Below are the code and all the weights of a small trained network. Each question names an input and a class and asks about switching units off, where a switched-off unit gives its printed mean instead of its output.

import numpy as np


def w(rows, s, z=0):
    codes = np.array(rows[::2]) - 128.0
    scale = np.full(codes.shape[1], s)
    scale[-1] = z or s
    return codes * scale


def norm(h):
    return h / np.sqrt((h * h).mean(-1, keepdims=True) + 1e-5)


def f(y):
    return y / 2 * (1 + np.tanh(0.7978845608 * (y + 0.044715 * y**3)))


def log_softmax(a):
    a = a - a.max(-1, keepdims=True)
    return a - np.log(np.exp(a).sum(-1, keepdims=True))


def net(x, mask):
    res = np.array(x, float).reshape(1, 6) / 4 @ E
    u = 0
    for l in range(2):
        y = f(norm(res) @ A[l][:, :-1].T + A[l][:, -1])
        res = res + np.where(mask[u : u + 12], y, B[l][:, -1]) @ B[l][:, :-1]
        u += 12
    return log_softmax(norm(res)[-1] @ U[:, :-1].T + U[:, -1])


A, B = {}, {}
E = w([
[125,131,125,130,125,129,120],'x0',
[167,222,75,170,179,183,183],'x1',
[7,170,235,148,96,134,218],'x2',
[67,51,5,242,140,38,197],'x3',
[112,129,121,140,140,121,114],'x4',
[128,132,129,129,131,120,131],'x5',
],0.0018)
A[0] = w([
[8,160,243,220,71,130,220,105],'L0N0',
[105,42,103,138,18,24,128,79],'L0N1',
[206,127,11,123,128,67,7,118],'L0N2',
[98,33,89,65,47,113,100,77],'L0N3',
[117,9,209,33,58,3,69,109],'L0N4',
[175,221,92,208,235,189,216,186],'L0N5',
[203,242,97,234,206,187,177,122],'L0N6',
[77,14,162,65,96,72,64,147],'L0N7',
[170,158,207,35,85,187,51,39],'L0N8',
[113,32,102,117,141,90,221,75],'L0N9',
[111,188,114,106,148,105,79,3],'L0N10',
[203,73,53,179,147,138,58,43],'L0N11',
],0.003,0.0011)
B[0] = w([
[88,107,55,14,133,186,201,252],'L0N0',
[102,143,152,197,118,84,28,188],'L0N1',
[92,110,148,66,178,156,227,213],'L0N2',
[203,124,152,204,152,90,91,157],'L0N3',
[193,167,168,207,64,181,157,229],'L0N4',
[119,123,181,202,4,99,71,225],'L0N5',
[194,92,163,201,48,87,73,209],'L0N6',
[202,181,77,188,72,137,167,200],'L0N7',
[102,158,104,136,186,102,77,190],'L0N8',
[83,218,27,155,127,107,142,155],'L0N9',
[116,106,124,160,109,127,188,105],'L0N10',
[120,87,68,73,150,97,221,167],'L0N11',
],0.0034,0.0025)
A[1] = w([
[117,203,186,120,186,126,76,154],'L1N0',
[135,190,224,113,101,116,66,158],'L1N1',
[192,58,92,74,177,129,176,55],'L1N2',
[139,140,139,58,194,157,57,119],'L1N3',
[171,124,130,155,124,87,74,3],'L1N4',
[203,69,111,94,216,124,156,39],'L1N5',
[163,179,151,201,74,108,84,81],'L1N6',
[156,194,151,222,112,132,91,71],'L1N7',
[139,170,203,45,201,182,43,119],'L1N8',
[252,47,54,90,217,93,131,65],'L1N9',
[13,151,198,103,87,164,179,115],'L1N10',
[129,96,116,221,50,81,123,195],'L1N11',
],0.004,0.0023)
B[1] = w([
[123,40,100,183,173,75,126,144],'L1N0',
[187,72,121,204,133,92,77,182],'L1N1',
[108,227,169,69,64,236,187,131],'L1N2',
[40,104,91,102,172,78,189,144],'L1N3',
[173,151,215,165,93,185,204,116],'L1N4',
[127,160,144,65,26,228,193,128],'L1N5',
[206,90,254,196,46,111,76,173],'L1N6',
[202,60,197,141,17,105,76,159],'L1N7',
[43,145,74,228,184,44,159,191],'L1N8',
[24,173,121,20,76,239,219,181],'L1N9',
[201,139,68,32,88,210,182,193],'L1N10',
[208,76,169,169,226,87,67,252],'L1N11',
],0.0033,0.0035)
U = w([
[60,196,50,13,23,217,243,225],'0',
[253,61,208,244,23,98,29,54],'1',
[123,119,95,220,154,41,77,255],'2',
],0.0035,0.00094)

Each question gives the input, the list of numbers given to net, and the class t.
The units are the neurons (one row each of A and B). Each row of codes is followed by its name. A weight is (code - 128) times the scale printed after its matrix; where a second scale follows, it is the last column's (A, B and U).
mask holds one flag per neuron, layer by layer. A switched-off neuron (its flag False) gives its mean, the last column of its row in B, instead of its output. The means were averaged over made-up inputs and are rounded, as every weight is.
A unit's drop is (log p(t) with every unit on - log p(t) with that unit switched off) / (log p(t) with every unit on - log p(t) with every unit switched off).
The circuit of an input: a set's keep is (log p(t) with only the set's units on - log p(t) with every unit switched off) / (log p(t) with every unit on - log p(t) with every unit switched off). Starting from the 12 units with the biggest drops (on a tie, the unit counted first), units are removed one at a time, each time the one whose removal leaves the highest keep (on an exact tie, the one counted first), for as long as the keep stays at least 0.8.
circuit, biggest first: the units of the circuit, biggest drop first
unit that matters most: the unit with the biggest drop
top k neurons: the k neurons with the biggest drops, biggest first
k most important neurons of layer l: the k neurons of layer l with the biggest drops, biggest first
drop of u: that unit's drop, to one decimal
input [-1,4,-1,-8,2,8], class 2: unit that matters most -> L1N8
input [-1,-3,-5,4,-2,6], class 0: 2 most important neurons of layer 0 -> (L0N2 L0N5)
input [3,-6,7,4,2,-4], class 0: circuit, biggest first -> (L0N0 L1N10)
input [2,1,-2,2,1,2], class 0: 2 most important neurons of layer 0 -> (L0N2 L0N11)
input [8,3,-6,-8,1,-2], class 2: top 2 neurons -> (L0N0 L1N8)
input [3,5,-6,3,-7,-6], class 0: circuit, biggest first -> (L0N2 L1N9)
input [6,7,5,4,-3,2], class 1: top 2 neurons -> (L0N5 L0N6)
input [-8,-3,-5,-7,-6,7], class 2: top 3 neurons -> (L0N0 L1N8 L0N8)
input [-4,8,-8,5,5,-5], class 0: top 2 neurons -> (L0N2 L1N9)
input [4,3,-1,-7,8,1], class 2: 2 most important neurons of layer 1 -> (L1N8 L1N3)
input [-4,4,-4,0,1,-1], class 0: 3 most important neurons of layer 1 -> (L1N9 L1N2 L1N1)
input [-3,5,4,1,-8,3], class 1: 2 most important neurons of layer 1 -> (L1N9 L1N11)
input [-4,6,4,-3,2,-1], class 1: top 2 neurons -> (L0N6 L0N5)
input [4,-4,6,-3,-5,8], class 0: unit that matters most -> L0N0
input [-3,8,5,-2,-1,-2], class 1: drop of L0N6 -> 0.5
input [-5,-1,4,-8,2,-5], class 2: drop of L1N9 -> 0.1
input [-4,-4,1,-8,2,3], class 2: drop of L0N6 -> 0.2
